(in the rows, 128 means zero)
Each row has a class, written after it.
[101 104 121 132 144 120 127  82  89 142 112 139 104 159 162 123 131 166
 124 144 136 153 116 140 145 145 154 125 105  60 159  84 112 122 137 122
 140 118 124 119 117] : U
[103  85 126 150  65  71 104 226  81 149 122 191  95  16  79 160 102 144
  60  99 109  92  77 174 130 124  80 209 113 181  39 120  43 110 134 147
  65 131 139 160  57] : D
[106 124 122 128 106 149 139 141 116 116 122 126 142 117 165 104 133 125
 118 120 139 110 150 109 124 151 152 128 133 136 140 155 122 140 129 119
 111 185 156 121 124] : S
[128 135 132 121 124 130 133 106 143 152 118 142 124 132 100 118 121 120
 102 135 131 143 108 123 151 115 126 124 132 131 127 127 148 139 141  89
 132 107 120 120 146] : J
[ 99  87 156  70 169 157 126 147 128 143 175 115 176 103 179  28  94 136
 189 131  96 136 156 123 141 142 133 112 147 188 168 101 181  49  88 132
 150  80 163  86  98] : J
[108 108 110 132 161 156 117 102 101 118 111 127 122 118 158 128 136 183
 115 129 117 112 115  96 141 157 144 130 116 123 130 162 122 107 131 103
 129 139 116 114 111] : U
[114 197 144 104  72  54 148 130 244 112  91 140 123 158  97 123 111 148
 112 154  98  69  46  78 106  71 182  99 108  82 116 191 126 108 143 148
 132 137 122 187 117] : K
[ 80 140 123 110 133 154 117 129  81 151 130 128 115 156  84 124 132 109
 111 111 130 146 123 111 136 123 128 119 140 139 139 115 143 102 144 146
 133 122 117 123 124] : J
[146 156 126 177 155 155 122 117 140 144 135  54 119 142 153  47 122 124
 224 214 115 137 123 112 124 116 124  50  87  73 148 136 123 130 134 103
 157  18 114 169 189] : J
[155 192 187  86 116 152 135 173 185 129 220 179 119 133  89 154 167 148
 152 143  89  62 146 105 128 173  92 109 150  89 157 120 135  75 178 158
 122  51 144 130  19] : W
[120 144 110 152 143 150 115 103  95 113 137 119 141 107 123 125 155 161
 141 149 143 118 105  92 103 146 156 116 147 148 139 180 125 110  98 112
 143 152 118 127 122] : R
[112 139 155 134  68 194  93 146  80 174 110 173 131  41 108 118 146 181
 142 115  89 165 166 106 146 141 182 233 104 159 193 115  97 149 136  83
 126 101 136 152  61] : G
[109 144 125  98 137 181 166 121 113 163 141 136 141 194  85 133 147 137
 125 145 122 127 156 103 143  97 140 146 154 100 138 122 140 100 140 113
 140 126 141 133  84] : G
[ 98 133 128 109 125 135 106 158  99 142 158 119 121 143 119 126 119 147
 142  97 135 135 166 150 125 100 122 177 126 172 112 100 113 113 144 138
 106 161 152 144  99] : M
[116 118 130 145 124 149 121 119 106 116 130 131 136 104 153 117 136 144
 147 123  90 106 139 115 147 142 145 130 156 123 120 160 137 113  97 101
 126 175 141 155 111] : G
[ 84  98  99 120 152 151 112 129  98 116 143 108 130 108 169 107 128 162
 159 136 120  83 131 117 139 120 153 127 121 138 137 167 137 115 133 143
 133 142 143 136 100] : J
[  7   4 171 171 116 117 120 124 170 149 124 153  93 224 165 116 133 129
 126 123 166 153 180  78 102 119 121  81 175  96 144 105 130 101 158 157
 111 156 183 171  70] : C
[150 113 115 157 124 127 121 116 109 100 123 113 115 106 170 116 135 138
 147 135 123 102 144 129 111 133 151 117 129 145 116 160 126 142 104 112
 134 158 126 143 144] : W
[114 138 107 120 109 153 123 111  97 114 130 117 131 123 181 106 138 146
 151 122 131  96 134 112 133 134 145 133 117 153 123 147 122 112 123 105
 110 168 146 128 124] : M
[129 124 129 125 126 129 148 107  97 111 151 109 141 117 156 119 128 147
 157 148 126  94 131 142 126 147 138 126 138 142 121 145 145 131 101 124
 133 168 127 130 141] : X
[146 145 126 122  94 116 131 153 133 109 101 130 130 121 157 133 104 117
 115 143 124 150 161 152 163 126 140 138 111  48 129 137 139 172 142 106
 112 104 130 121 105] : S
[124 133 127 137  99 116 147 104 105 127 123 141 129 119 175 113 110 137
 134 153 127 131 104  79 133 140 134 103 120  94 142 157 137 126 114 119
 112 141 135 112 142] : U
[108 114 138 143 103 126 136 114 130 140  98 111 100 127 169 123 162 119
 119 144 110 110 157 161 183 107  94 149  51  96 101 104 124 123 111  73
 122 134 100 104  96] : D
[125 132  44 153 211 136 113 132  81  89 192 149 204 102 119  95 130 106
  38 119 147 109 164 127 107 137 116 151  93 192 162 139 129 111 178 148
  99 144 127 138  82] : J
[ 36 159 152  71 170 247  91 172 143 148 163 122 101 142  90 101 157 173
 153 178 118  74 129 140 137 156  92 130 102 115 203 111  97  72 162 164
 174 186 146 186  81] : W
[103 121 130 139 128 146 127 131  97 132 127 125 130 107 173 122 135 134
 123 134 122 106 125  94 129 140 121 126 126 111 124 174 138 134 103 121
 124 153 137 129  93] : U
[136 130 147 109  95 133 155 150 127 140  66 125 144 128 130 153 153 137
 119 103 154 120 101 128 182 125  84 153  79  84 128 114 115 145 114 127
 122 159  89 106 134] : X
[ 37 210 144  85 168 150 218 137 178 139 174  40  63 230 114 188 153 125
  77 102 145 103 165 100 105 124 159  99 145 142  94 214 139 159 158 119
 117 185 170 112  89] : R
[117 129 115 118 131 129 153 164 124 112 155 124 163 153 118 130 121 128
 113 108 153 132 155 131 147 120 135 118 106  96 161 132 121 112 144 113
 125 174 119 116 137] : S
[129 183 139  48 187 169 189  42  65 103 176 109  34  82 193  77 167  81
 190 167 126  86  86 173 145 124  98 102 184 227 169 141 163 102 129  66
 167 101 156 126 190] : M
[133 139 109 136 131 130 158 109 111  97 137 104 140 126 163 128 127 157
 138 121 123 119 145 128 135 141 160 130 144 149 118 184 132 129 110 113
 119 162 128 128 134] : R
[ 97 114 119 134 158 133 123 132 131  95 132 124 160 126 139 124 137 148
 133 123 128 105 130 104 109 139 121 118 118 155 132 154 136 108 126 124
 119 140 117 129 114] : X
[124 119 129 183 129 190  12 166 131  93  98 211 109 131  31 112 161 109
 153 139 122 172 112 133  79 164  29 163 215 216  59  42 118  45 109 123
 112 132 119 177  87] : W
[145  96 118 152 165  63 171 106 236  62  63 159  93 130 129  82 211 154
 137  88 141  89  64 168 104 120 113 160 151 171 106 126  84 117 118 128
 132 127 106 156  52] : R
[ 92 149 211  98 137 141 135 135 127 211  51 220  56  83 177  36 145  77
 172  77 142 117 106  72 151 151  76  33 124 184 170 167  54 144 129 126
  99 110 129 112 127] : G
[130 131 136 122 116  90 116 129 120 122 125 156 162 138  78 150 115 131
  73 126 162 147 148 141 129 125 135 148 104 110 133 100 136 149 159 112
 115 158 105 122 107] : X
[112 142 131 160 153 147 129 157 120 150 172  87  41 111 132 177 113 158
 152 145 160 170  75 116 117 151 120  19 143  86 192 139 123   9  48 138
 167  35  96 174 140] : G
[128 133 133 119 134 157 137 116 129 167  96 111 140 143  84  98 129 147
 133 107 126 145  97 101 132 119 146 149 135 125 129 128 127 124 103 116
 144 138 133 142 138] : G
[121 151 128 110 120 161 150 153 127 139 137 135 108 134 158 108 143 132
 166 131 146 147 143 133 133 103  88 155 129 134 156 103 113 127 103 110
 119 113 143 107  96] : M
[149 153 103 130 135 113 130  99 162 132 112 111  99 147 102 153 114 112
  82 147  98 119 121 135 154 107 142 119 106  83 127 143 151 124 127 128
 154  72 111 107 114] : D
[ 75  49 154 108 161 133 181 248 140  97 136  85 137 186  40 139 103 101
 148 140 161 143 118 150 124  73 100 158 156 147  41 190 159 113 145 157
 151  63 133 203  97] : W
[106 108 153 126  98  76 127  64 175 129 135 169  32 110  81 120 140  88
 208 183 143  99 107 211  94 128 172  34  82 151 111 188 134 127 122 101
 181  71  27 179 105] : G
[124 148 133 127 120 134 137 140 115 111 137 120 128 132 180 109 130 148
 137 124 135 103 145 116 130 136 146 129 158 143 125 160 125 125 112 128
 108 167 159 145 124] : M
[144  70 186 146  99 186  90 178 162 143  66 114 188 151  89 124 147 164
 130 180 157 143  90  20 116 155 144 118 191  52 154 112 136 119  92 171
 178  98 150 135 122] : K
[ 93  86 125 105 117  87 146 132 129 121 102 118 155 178  85 114 145 110
 122 103 160  74 115 142 111 105 120  99  79  96 104 116 110 120 172 154
 130 157  90 152 101] : X
[118 121 124 147  87 103 150 118 221 172 180 102  71 146  97 113  73  77
  74 137 113 145 144 166  92 114  78 124 115 135 133  90 146 133 131 173
 114  68 174 169  86] : D
[137 110 156  84  88 154 120 111 161 144  96 131 160 175 122 101 158 132
 119 117 161  88 149 114 127 128 123 114 129 122 132  99 145  86 154 126
 129 124 117 147 107] : M
[119 110 136 130 105 139 136 128  87 128 123 133 139 109 141 131 116 142
 124 137 126 127 145 105 122 148 153 100 155 102 135 161 138 124 102 121
 118 141 121 140 135] : G
[138 136 120 105 135 159 161 128 111 130 119 119 146 163 143 125 153 129
 132 141 150 108 144 130 156 128 122 136 107 108 114 148 140 113 156 124
 116  92 116 130 127] : S
[144 149 130 151 106 157 108 135 160 131 148 144 229 129 123 132 154 114
 145 139 188 145  95 179 140 124 147 159  53  31 210  98 163 157  65 101
 201  98  88 204  81] : K
[107 120 121 124 120 153 136 124  77 112 145 126 124 111 158 124 137 147
 133 126 110 107 125 119 119 138 142 133 141 132 159 137 119 121 105 137
 137 143 126 143 116] : K
[140 174 128  39 114 100 199 120 132  83 192 110  85 139  88 100  74  58
 122 184 134 123  97 166 107 188 143  93 110 113 104  97 136 169 215 127
 123  62 168  83  89] : K
[118 136 137 146 156 139 140 134 109 124 131 118 108 126 133 115 138 137
 121 160 119 164 139 127 154 133 106 184 118 124 119 125 136 135 139 116
 119 116 134 129 111] : C
[130 141 152 131 119 133 111 119 137 166 146 147 100 118  87 120 107 107
 123 111 120 177 149 132 133 119  75 108 140  71 151  94 142 159 112  78
 120 109 126 128  87] : G
[115 121 131 129 116 134 137 141  92 107 125 125 140 123 180 130 126 130
 147 125 126 107 150 132 133 130 143 143 157 127  96 159 148 126 123 115
 113 151 142 155 123] : C
[151 134 122 147 111 133  99 118 147 133 128 147 135 100 101 140 111 121
 143 125 128 141 108 137 159 141 125 156  96 109 141 135 147 166 110 132
 143 101 120 108 125] : D
[100  97 133 130 136 129 137 129  75 115 123 117 132 117 164 136 139 139
 116 131 128 110 132 134 129 140 134 138 150 121 105 153 143 118 113 130
 124 159 121 142 135] : C
[ 63  31 160 135 112  42 147 119 149 105 163 173  98 159  87 152 135  81
 111 122 110 135 124 160  96  55  99 114 155  47 157 117 172 142 161 167
 147  40 129 200  56] : W
[100 160 133 112 102 141 126 133 115 131 109 137  96 129 109 132 109 143
 113 125 120 138 123 139 162 122 104 160 123 106 119 123 140 128 128 107
 104 130 129 130 118] : D
[108 149 114 123 130 142 137 132 132 112 138 111 129 144 143 105 133 152
 125 118 123 105 134 122 117 113 124 127 139 155 128 161 133  91  98 117
 117 167 121 150 126] : M
[111 113 130 132 115 126 134 136  90 119 140 118 123 103 178 122 101 142
 127 139 140 128 125  96 123 155 136  92 118 118 131 156 135  98 121 112
 111 119 133 128 119] : U
[121 144 135 122 110 154 158 126 112 110 141 110 127 106 162 138 141 153
 144 127 133 111 123 108 125 152 129 109 167 128 139 182 141 113  94 114
 123 132 131 134 119] : R
[120 138 136 156  86 113 132 121  99 168 117 148  99 142  70 147 166 120
  62 135 129 169 121 127 138 115 135 160 104  83 136  91 113 113 129 100
 131  97 100 121  90] : S
[112 121 117 127 130 133 149 118  95 110 147 108 134 118 164 137 148 164
 154 129 133 100 126 134 120 127 139 128 150 140 118 155 120 103 110 120
 124 155 134 140 122] : R
[127 175 119 129 152 131 130  95 123 118 131 136 126 132 124 122 168 150
 125 132 129 137 123 147 132 145 120 150 104 114 147 119 119 126 132 124
 124 110 104 126  84] : R
[119 123 113 123 142 130 141  96  76 106 146 106 129 106 178 120 130 154
 148 140 114 111 128 129 119 142 157 119 171 123 139 163 136 126 103 140
 133 136 149 126 122] : R
[131 114 118 136 118 123 151 119  97 104 112 125 138 117 176 117 121 129
 135 133 127 110 133  94 110 144 152 103 142 114 133 177 135 147 121 133
 121 132 124 120 139] : U
[ 95 133 145 142  98  86 107  83 167  68 108 131 108 193  45 134 143  76
  82 147  93 136 119 128 112  99 110 129 139  98  67 106 176 125 200  99
 118 112 106 206 102] : K
[128  99 142 107  96  89 168 112 127 110 156 132 168 177 152 106 130 101
 106  96 143 131 151 132 134 110  94 141 156  88 108 102 186 129 110 119
  94 140 154 114  79] : M
[153 125 109  90  88  91 164  82 152 117 143 101 158  74 135 157 113 114
 156 104 161 156  79 155 152  62 103 173  58  84 228 151 192 170 105 188
 160 107  95 145 158] : R
[ 47 133 147 129  31 102 140  76 117 126 184 128  89 180  29 107 107  96
 173 178  93 173 153  50  86  82 179 111 149  70 167 108 164 189 165  52
 148 192 166  71  81] : X
[ 97 144 135 129 154 160 114 122  85 168 133 118 142 140 110 144 137 116
  96 146 133 168 152 122 144 100  76 168  79  82 127 137 167 159 119 109
 130 103  97 126  90] : U
[133 179 111 104 107 146 160 163  96 123 113 106 165 115 145 133 140 140
  95 147 161 118  89  76 146 105 138 148 108  55 185 134 125 103 147 133
 120 124 156 138 142] : S
[118 138 130 129 117  97 116 135 119 143  81 125 134 134 101  96 118 137
 101 101 147 155 113  88 112 107 149 118 122  75 142 107 116 127 106 125
 117 163 130 129 102] : G
[123 166 158  97  59 128 134 119  93 131 141 163 132 105 140 164 146  94
 127 123 138 127 135 167 129 131 123 139  98 136 154  86 130 136 131 119
 124 139  94 147 147] : K
[141 134 122 141 112 106 124 129  90 139 111 160 116 138 118 163 124 129
  72 131 149 161 137 117 145 124 114 111 114  45 143 112 121 134 123  99
 123 132  87  92  96] : U
[ 83 188 125  89  88 168 126 157 156 130 120 135 116 153  56 130 118 132
 174 156 177 134 104 114 112 123 169 160 104 172 139 126 117 135 155 116
 149 194 144 129 104] : X
[128 132 128 124 135 129 112 139 111 117 128 106 112  89 154 103 134 143
 143 136 107  76 140 123 133 128 140 133 132 127 133 138 124 123 118 134
 136 142 152 114  98] : D
[113 131 143 132 118 142 131  99 133 137 147 121  90 148 127 114 122 147
 158 177 141 148 161 149 145 106 113 150 128 108 140  98 154 142 129  90
 128 117 145 129 124] : D
[114 169 149 120 166 115 164 149 149  96 130 124 140 172 130  67 173  84
 123 158 126 112 155 131 137 125 127 114 124 135 122 102 109 101 167  94
 126 180 145 113 131] : S
[115 109 135 146 130 137 145 109 120 145 114 115  92 185 102 114 143 146
  99 120 113 184 156 115 154 103 142 135 136 134 148 109 125  84 111  76
 147  98  98 110 122] : M
[154 166 146 116  95 163 151 162 125 139 117 120 158 143 114 163 140  97
  99 146 131 121 160 106 147 111 132 136 102 109 130 134 115 158 156 105
 137 125 112 129 140] : K
[111 122 135 126  67  87 151 123 114 106 121 160  62 137 114 113 117 109
 128 138 153 147 115 134 142 112 128 113 118  80 157 106 102 158 140 111
 128 171 118 128  84] : K
[106  68 124 157 176 113  75  86 153  88 110 108  27  81 219  84 188 107
 180 187 138 121 138 198  67 129  13  85 139 113 118  39 121 128  88 117
 119 115 125 116  95] : S
[116 118 105 112 105 145 151 125 113 119 132 116 125 137 166 107 115 142
 162 155 128  97 131 136 136 135 151 108 143 121 119 140 131 126 130 132
 124 139 138 125 137] : J
